Here is a tiny trained network, its code and every weight. The questions are about switching its units off for an input and a class, where a switched-off unit gives its printed mean instead of its output.

import numpy as np


def w(rows, s, z=0):
    codes = np.array(rows[::2]) - 128.0
    scale = np.full(codes.shape[1], s)
    scale[-1] = z or s
    return codes * scale


def f(y):
    return y / 2 * (1 + np.tanh(0.7978845608 * (y + 0.044715 * y**3)))


def log_softmax(a):
    a = a - a.max(-1, keepdims=True)
    return a - np.log(np.exp(a).sum(-1, keepdims=True))


def net(x, mask):
    res = np.array(x, float).reshape(1, 8) / 4 @ E
    y = f(res @ A[0][:, :-1].T + A[0][:, -1])
    res = res + np.where(mask, y, B[0][:, -1]) @ B[0][:, :-1]
    return log_softmax(res[-1] @ U[:, :-1].T + U[:, -1])


A, B = {}, {}
E = w([
[215,32,211,63,154,141],'x0',
[239,96,94,173,105,151],'x1',
[114,92,82,85,148,35],'x2',
[88,89,28,113,118,217],'x3',
[122,98,148,188,186,93],'x4',
[68,15,138,98,193,148],'x5',
[110,177,236,224,132,170],'x6',
[128,158,142,135,254,179],'x7',
],0.0098)
A[0] = w([
[18,69,218,82,200,129,189],'N1',
[183,73,115,68,92,180,193],'N2',
[94,183,158,157,76,190,100],'N3',
[190,153,147,102,84,109,168],'N4',
[187,197,215,134,116,177,201],'N5',
[180,226,198,156,189,193,183],'N6',
[173,135,166,70,215,177,167],'N7',
[255,66,160,176,146,114,217],'N8',
[86,92,24,200,200,193,238],'N9',
[210,146,142,123,107,50,164],'N10',
[110,154,126,146,49,239,180],'N11',
[126,121,54,185,146,110,100],'N12',
[157,127,134,86,252,2,173],'N13',
[121,173,54,194,28,90,242],'N14',
[216,73,96,94,145,178,254],'N15',
[96,170,120,133,43,101,216],'N16',
[39,225,140,95,51,95,190],'N17',
[145,62,79,16,69,171,151],'N18',
[132,43,202,169,57,137,125],'N19',
[107,116,64,114,78,90,179],'N20',
],0.0093,0.0047)
B[0] = w([
[70,3,96,206,189,52,235],'N1',
[106,80,104,82,65,135,206],'N2',
[45,165,173,138,96,133,188],'N3',
[158,124,160,90,110,145,181],'N4',
[124,104,179,142,126,180,225],'N5',
[117,98,154,172,138,246,227],'N6',
[113,49,95,179,112,202,191],'N7',
[189,98,154,125,75,131,236],'N8',
[134,171,57,178,121,87,222],'N9',
[217,114,170,105,136,133,200],'N10',
[42,179,159,149,81,130,205],'N11',
[155,158,124,145,128,103,160],'N12',
[178,86,113,126,169,144,229],'N13',
[140,237,174,133,160,98,250],'N14',
[124,116,91,95,47,140,223],'N15',
[87,255,195,63,170,96,214],'N16',
[65,158,202,87,208,107,243],'N17',
[89,129,54,54,97,116,230],'N18',
[121,108,162,147,54,62,190],'N19',
[126,193,112,82,152,86,199],'N20',
],0.009,0.013)
U = w([
[57,41,79,199,227,72,115],'0',
[77,105,41,50,48,131,107],'1',
[157,84,139,173,128,239,108],'2',
[52,175,187,154,104,162,178],'3',
[134,214,77,226,126,94,253],'4',
[255,102,168,87,90,126,107],'5',
[106,181,176,18,232,58,70],'6',
[115,60,155,155,71,37,81],'7',
],0.0096,0.0027)

Each question gives the input, the list of numbers given to net, and the class t.
The units are the neurons (one row each of A and B). Each row of codes is followed by its name. A weight is (code - 128) times the scale printed after its matrix; where a second scale follows, it is the last column's (A, B and U).
mask holds one flag per neuron, in row order. A switched-off neuron (its flag False) gives its mean, the last column of its row in B, instead of its output. The means were averaged over made-up inputs and are rounded, as every weight is.
A unit's drop is (log p(t) with every unit on - log p(t) with that unit switched off) / (log p(t) with every unit on - log p(t) with every unit switched off).
The circuit of an input: a set's keep is (log p(t) with only the set's units on - log p(t) with every unit switched off) / (log p(t) with every unit on - log p(t) with every unit switched off). Starting from the 12 units with the biggest drops (on a tie, the unit counted first), units are removed one at a time, each time the one whose removal leaves the highest keep (on an exact tie, the one counted first), for as long as the keep stays at least 0.8.
circuit, biggest first: the units of the circuit, biggest drop first
k most important neurons: the k neurons with the biggest drops, biggest first
drop of u: that unit's drop, to one decimal
input [-2,4,-3,3,-4,5,4,3], class 2: circuit, biggest first -> (N16)
input [-4,4,2,-8,5,2,3,-6], class 5: circuit, biggest first -> (N10 N1)
input [-7,2,-8,-8,4,4,-8,3], class 4: 2 most important neurons -> (N1 N17)
input [-7,6,4,4,-4,0,-5,-3], class 6: circuit, biggest first -> (N14 N20)
input [8,7,-2,8,0,-8,1,-7], class 1: 2 most important neurons -> (N18 N2)
input [7,-7,-8,-3,-3,-6,6,4], class 2: 2 most important neurons -> (N6 N7)
input [3,-3,7,-8,-4,1,-2,0], class 5: 2 most important neurons -> (N10 N13)
input [3,-1,-4,5,-3,8,-6,5], class 1: 2 most important neurons -> (N18 N15)
input [1,6,3,-6,-2,-6,1,-8], class 5: 3 most important neurons -> (N10 N8 N4)
input [2,8,2,-1,1,6,4,-7], class 5: 2 most important neurons -> (N1 N8)
input [3,-1,6,4,5,-5,2,8], class 2: 2 most important neurons -> (N6 N17)
input [5,8,3,-7,5,7,4,3], class 5: 2 most important neurons -> (N8 N19)
input [-7,2,4,4,-7,-2,3,7], class 4: 2 most important neurons -> (N9 N5)
input [5,-8,4,8,8,1,-8,-1], class 0: circuit, biggest first -> (N1)
input [1,4,7,5,-1,-7,-5,-8], class 6: 3 most important neurons -> (N14 N16 N20)
input [-2,0,2,-1,-3,3,-5,3], class 1: drop of N17 -> 0.2
input [6,-5,-8,4,6,8,5,8], class 0: drop of N1 -> 3.4
input [4,0,3,-7,-7,5,1,-5], class 5: drop of N4 -> 0.4
